Below is a small trained network, with its code and all its weights. Each question gives an input and a class and asks what happens when units are switched off, that is, made to give their printed mean instead of their output.

import numpy as np


def w(rows, s, z=0):
    codes = np.array(rows[::2]) - 128.0
    scale = np.full(codes.shape[1], s)
    scale[-1] = z or s
    return codes * scale


def f(y):
    return np.maximum(y, 0)


def log_softmax(a):
    a = a - a.max(-1, keepdims=True)
    return a - np.log(np.exp(a).sum(-1, keepdims=True))


def net(x, mask):
    res = np.array(x, float).reshape(1, 3) / 4 @ E
    y = f(res @ A[0][:, :-1].T + A[0][:, -1])
    res = res + np.where(mask, y, B[0][:, -1]) @ B[0][:, :-1]
    return log_softmax(res[-1] @ U[:, :-1].T + U[:, -1])


A, B = {}, {}
E = w([
[152,170,2],'x0',
[63,102,62],'x1',
[90,195,147],'x2',
],0.0087)
A[0] = w([
[57,65,76,199],'N0',
[150,54,130,148],'N1',
[157,85,168,9],'N2',
[138,171,60,84],'N3',
[162,90,86,62],'N4',
[54,82,80,95],'N5',
[65,88,190,191],'N6',
[118,156,158,50],'N7',
[74,105,78,101],'N8',
[195,171,166,195],'N9',
[149,91,165,21],'N10',
[166,158,154,183],'N11',
[196,103,118,148],'N12',
[164,233,172,83],'N13',
[125,126,184,115],'N14',
[123,161,87,190],'N15',
[18,178,119,60],'N16',
[111,96,99,207],'N17',
[85,36,82,102],'N18',
[116,32,212,120],'N19',
[216,134,112,134],'N20',
[200,138,109,113],'N21',
[112,166,82,222],'N22',
[100,254,134,141],'N23',
[108,171,91,1],'N24',
[223,164,113,133],'N25',
[170,98,150,183],'N26',
[10,128,138,115],'N27',
[228,158,118,162],'N28',
[120,170,87,5],'N29',
[104,238,141,20],'N30',
[220,138,104,109],'N31',
],0.013,0.0041)
B[0] = w([
[138,208,218,243],'N0',
[183,183,189,194],'N1',
[192,87,97,160],'N2',
[189,181,156,224],'N3',
[134,111,74,177],'N4',
[182,148,161,201],'N5',
[33,150,138,241],'N6',
[79,139,143,147],'N7',
[157,131,161,194],'N8',
[209,144,135,231],'N9',
[181,97,82,156],'N10',
[193,106,137,197],'N11',
[100,118,86,194],'N12',
[155,208,206,212],'N13',
[114,150,155,190],'N14',
[159,71,101,221],'N15',
[11,111,132,192],'N16',
[95,168,186,203],'N17',
[220,150,168,206],'N18',
[225,169,147,254],'N19',
[81,72,52,206],'N20',
[88,94,75,189],'N21',
[156,60,45,243],'N22',
[164,179,246,239],'N23',
[116,162,192,159],'N24',
[68,75,74,219],'N25',
[91,150,140,196],'N26',
[33,95,60,201],'N27',
[68,69,87,230],'N28',
[127,173,223,164],'N29',
[249,115,154,188],'N30',
[80,98,44,206],'N31',
],0.016,0.0061)
U = w([
[252,123,141,55],'0',
[176,173,187,73],'1',
[3,121,126,253],'2',
],0.014,0.0004)

Each question gives the input, the list of numbers given to net, and the class t.
The units are the neurons (one row each of A and B). Each row of codes is followed by its name. A weight is (code - 128) times the scale printed after its matrix; where a second scale follows, it is the last column's (A, B and U).
mask holds one flag per neuron, in row order. A switched-off neuron (its flag False) gives its mean, the last column of its row in B, instead of its output. The means were averaged over made-up inputs and are rounded, as every weight is.
A unit's drop is (log p(t) with every unit on - log p(t) with that unit switched off) / (log p(t) with every unit on - log p(t) with every unit switched off).
k most important neurons: the k neurons with the biggest drops, biggest first
drop when u is switched off: that unit's drop, to one decimal
input [6,8,2], class 1: most important neuron	N0
input [0,7,1], class 2: 3 most important neurons	N27; N16; N19
input [7,8,3], class 1: 2 most important neurons	N0; N16
input [0,7,-3], class 1: 2 most important neurons	N0; N17
input [8,0,0], class 2: 3 most important neurons	N19; N9; N25
input [-1,7,4], class 2: 2 most important neurons	N27; N16
input [2,-8,7], class 0: 2 most important neurons	N30; N9
input [1,-7,0], class 2: drop when N30 is switched off	0.1
input [-2,2,-6], class 1: drop when N13 is switched off	-0.1
input [-1,2,-4], class 1: drop when N22 is switched off	0.3
input [-4,4,-7], class 1: drop when N0 is switched off	0.4
